Below is a small trained network, with its code and all its weights. Each question gives an input and a class and asks what happens when units are switched off, that is, made to give their printed mean instead of their output.

import numpy as np


def w(rows, s, z=0):
    codes = np.array(rows[::2]) - 128.0
    scale = np.full(codes.shape[1], s)
    scale[-1] = z or s
    return codes * scale


def f(y):
    return y / 2 * (1 + np.tanh(0.7978845608 * (y + 0.044715 * y**3)))


def log_softmax(a):
    a = a - a.max(-1, keepdims=True)
    return a - np.log(np.exp(a).sum(-1, keepdims=True))


def net(x, mask):
    res = np.array(x, float).reshape(1, 2) / 4 @ E
    y = f(res @ A[0][:, :-1].T + A[0][:, -1])
    res = res + np.where(mask, y, B[0][:, -1]) @ B[0][:, :-1]
    return log_softmax(res[-1] @ U[:, :-1].T + U[:, -1])


A, B = {}, {}
E = w([
[122,65,240,102,103,216,125,60,119,201,128],'x0',
[61,147,109,66,127,127,250,120,211,121,166],'x1',
],0.017)
A[0] = w([
[151,89,177,139,89,160,127,111,97,177,137,113],'n0',
[163,136,111,162,163,120,75,151,105,136,105,179],'n1',
[162,155,112,170,139,112,82,131,111,118,110,165],'n2',
[93,164,114,104,137,118,158,127,155,79,162,145],'n3',
[120,111,173,110,102,162,186,70,165,172,135,118],'n4',
[140,63,204,96,53,233,138,44,124,182,122,151],'n5',
[162,146,116,158,120,134,115,143,116,102,111,155],'n6',
[170,95,132,193,125,129,3,153,70,137,75,245],'n7',
[181,138,149,158,108,138,65,106,54,139,68,175],'n8',
[138,159,81,144,171,93,141,172,110,47,131,235],'n9',
],0.012,0.011)
B[0] = w([
[154,96,117,99,138,144,85,144,132,157,141,184],'n0',
[161,157,148,162,170,138,143,128,109,127,97,184],'n1',
[146,158,174,137,144,149,147,105,143,102,91,177],'n2',
[86,103,107,95,84,63,149,147,124,163,169,172],'n3',
[122,154,150,93,171,159,148,127,186,166,112,180],'n4',
[159,86,131,132,165,161,89,116,167,195,148,239],'n5',
[150,172,156,171,131,130,150,118,146,91,103,158],'n6',
[216,143,137,199,154,168,99,181,85,99,100,252],'n7',
[197,115,67,152,99,203,120,162,71,102,125,212],'n8',
[111,139,119,130,104,112,254,118,37,82,151,215],'n9',
],0.013,0.033)
U = w([
[135,210,173,191,125,148,170,115,75,80,95,251],'0',
[156,87,129,159,129,183,34,157,103,149,148,7],'1',
[44,84,93,88,2,55,171,128,74,136,216,184],'2',
[96,122,182,80,158,142,127,68,200,168,162,66],'3',
],0.0099,0.0024)

Each question gives the input, the list of numbers given to net, and the class t.
The units are the neurons (one row each of A and B). Each row of codes is followed by its name. A weight is (code - 128) times the scale printed after its matrix; where a second scale follows, it is the last column's (A, B and U).
mask holds one flag per neuron, in row order. A switched-off neuron (its flag False) gives its mean, the last column of its row in B, instead of its output. The means were averaged over made-up inputs and are rounded, as every weight is.
A unit's drop is (log p(t) with every unit on - log p(t) with that unit switched off) / (log p(t) with every unit on - log p(t) with every unit switched off).
top k neurons: the k neurons with the biggest drops, biggest first
drop when u is switched off: that unit's drop, to one decimal
input [0,-2], class 0: top 2 neurons	[n5; n0]
input [0,4], class 2: top 2 neurons	[n7; n5]
input [8,1], class 3: top 2 neurons	[n7; n4]
input [1,4], class 3: top 2 neurons	[n9; n7]
input [0,-8], class 0: top 4 neurons	[n5; n2; n1; n6]
input [2,2], class 3: drop when n7 is switched off	0.3
input [2,3], class 3: drop when n7 is switched off	0.2
input [-6,7], class 2: drop when n3 is switched off	0.0
input [-2,2], class 2: top neuron	[n7]
input [3,3], class 3: drop when n7 is switched off	0.1
